Each row has a name. After each piece below comes the name of the row it's from, unless a question asks for something else. Each question is about the rows just above it. Places in a row count from 0.

(207): [128 106  85  92 137]
(43): [153 112 139 163 150]
(178): [ 97 134 131 122  94]
(38): [106  83  92 137 171]
(214): [176 126 160 179 171]
One entry of (207) was changed: [128 106  85  92 136]. Where, and from what?	4, [137]
Changed (38): [106  83  91 137 171]. Place and old value:	2, [92]
One entry of (43) was changed: [153 112 138 163 150]. Where, and from what?	2, [139]
Changed (43): [153 111 139 163 150]. Place and old value:	1, [112]
Where does [106  85  92 137] start? Give its row and place.	(207), 1
Changed (38): [107  83  92 137 171]. Place and old value:	0, [106]

(214): [104 149 163 130  90  65 117 118 131 162 163 158 115 168 154  85  64 124
 140 109 112 148  83 106 121 142 110  74  87 121 113 110  97 113 107 150
 120 180 107 119 178 142 104]
(43): [124 116 106 111 110 130 125 124 135 139 150 139 136 142 151 133 138 133
 142 130 132 135 132 129 130 134 131 132 131 146 124 129 115 120 133 135
 131 140 121 135 127 144 122]
(2): [137 151 114 129  92  98 137 136 123 120  99 123  98 118  93 101  77 121
 114 112 128 124  97 139 124 134 132 105 105  88 148 136 157 149 108 122
 134 127 131 102 169  97 142]
(112): [121 105 110 113 134 141 121 124 116 109 111 110 130 108 114 135 146 122
 114 130 121 115 139 120 124 110 119 135 137 126 117 121 124 122 129 114
 118 104 130 129  99 118 123]
Is [119 135 138 126 117] printed in one of the named rows, side by side and in this order?	no
[124 116 109 111 110] begins in row and place	(112), 7
Among the named rows, does one hold [118  93] next to each other, in this order?	yes
One entry of (112) was changed: [121 105 110 113 134 141 121 124 116 109 111 110 130 108 114 135 146 121
 114 130 121 115 139 120 124 110 119 135 137 126 117 121 124 122 129 114
 118 104 130 129  99 118 123]. Where, and from what?	17, [122]
Among the named rows, does one hold [135 138] next to each other, in this order?	no
One entry of (214) was changed: [104 149 163 130  90  65 117 118 131 162 163 158 115 168 154  85  64 124
 140 109 112 148  83 106 121 142 110  74  87 121 113 110  96 113 107 150
 120 180 107 119 178 142 104]. Where, and from what?	32, [97]
Among the named rows, does one hold [130  90  65] next to each other, in this order?	yes

(214): [146 124 110 109  71 185 131  96]
(112): [135 123 125 133 124 127 135 132]
(161): [134 124 129 130 122 130 137 127]
(207): [135 125 127 129 128 132 134 130]
Does one of the named rows hold [185  71 109 110 124] side by side, in this order?	no
Among the named rows, does one hold [ 71 185] next to each other, in this order?	yes
One entry of (161) was changed: [134 124 129 130 123 130 137 127]. Where, and from what?	4, [122]
Changed (112): [135 123 125 133 124 127 134 132]. Place and old value:	6, [135]
Among the named rows, does one hold [137 130] next to each other, in this order?	no

(207): [172  88  91 166 128 163  87  89 167 162 167 164 177 162 149  75 160 161
  88  85 175  97 161  92  90  92 165  94 132 109 171  78 162 140 149 102
 172  87 151  85 154  91 164  86  97 157 162  94]
(202): [113 129  98 167  89 101 128  91 177 158 163  99 157  90  80 118 168 164
 109 107 173 101 141 109 128 154 124 138 129  93 153  98 158 160 104 125
 164 118  87 121  96  98 146 111 170  92 169 129]
(2): [112 145 142  96 109  89 166 170  91  79  97 107 102 123  96 161  91  89
 157 184 100 168 130 169 168 168  91 149 165 126  83 154 126 135  95 105
  82 172 113 161 103 169  81 138 119  91  87 156]
[ 91 164  86] begins in row and place	(207), 41
Where does [172  88  91 166 128 163  87  89 167 162 167 164 177 163 149  75 160 161
  88  85 175  97 161  92  90  92 165  94 132 109 171  78 162 140 149 102
 172  87 151  85 154  91 164  86  97 157 162  94] differ from (207), and what was there?	13, [162]
Does one of the named rows hold [172  88] side by side, in this order?	yes
Is [85 88] printed in one of the named rows, side by side and in this order?	no
Among the named rows, does one hold [100 168 131 169] next to each other, in this order?	no
Does one of the named rows hold [110 171  78] side by side, in this order?	no

(161): [ 67 123 150 122 135 163 138  93]
(43): [ 84 106 151 122 131 128 146 123]
(39): [ 79  94 144 123 129 112 134 127]
(2): [ 78 118 154 140 101 155 139  94]
(29): [ 67 128 150 122 135 163 138  93]
Does one of the named rows hold [155 101] side by side, in this order?	no
Is [ 93 138] printed in one of the named rows, side by side and in this order?	no
Does one of the named rows hold [123 129] side by side, in this order?	yes
Is [138  93] printed in one of the named rows, side by side and in this order?	yes
[101 155] begins in row and place	(2), 4
Where does [ 79  94 144 123 129 113 134 127] differ from (39), and what was there?	5, [112]
Is [128 146 123] printed in one of the named rows, side by side and in this order?	yes

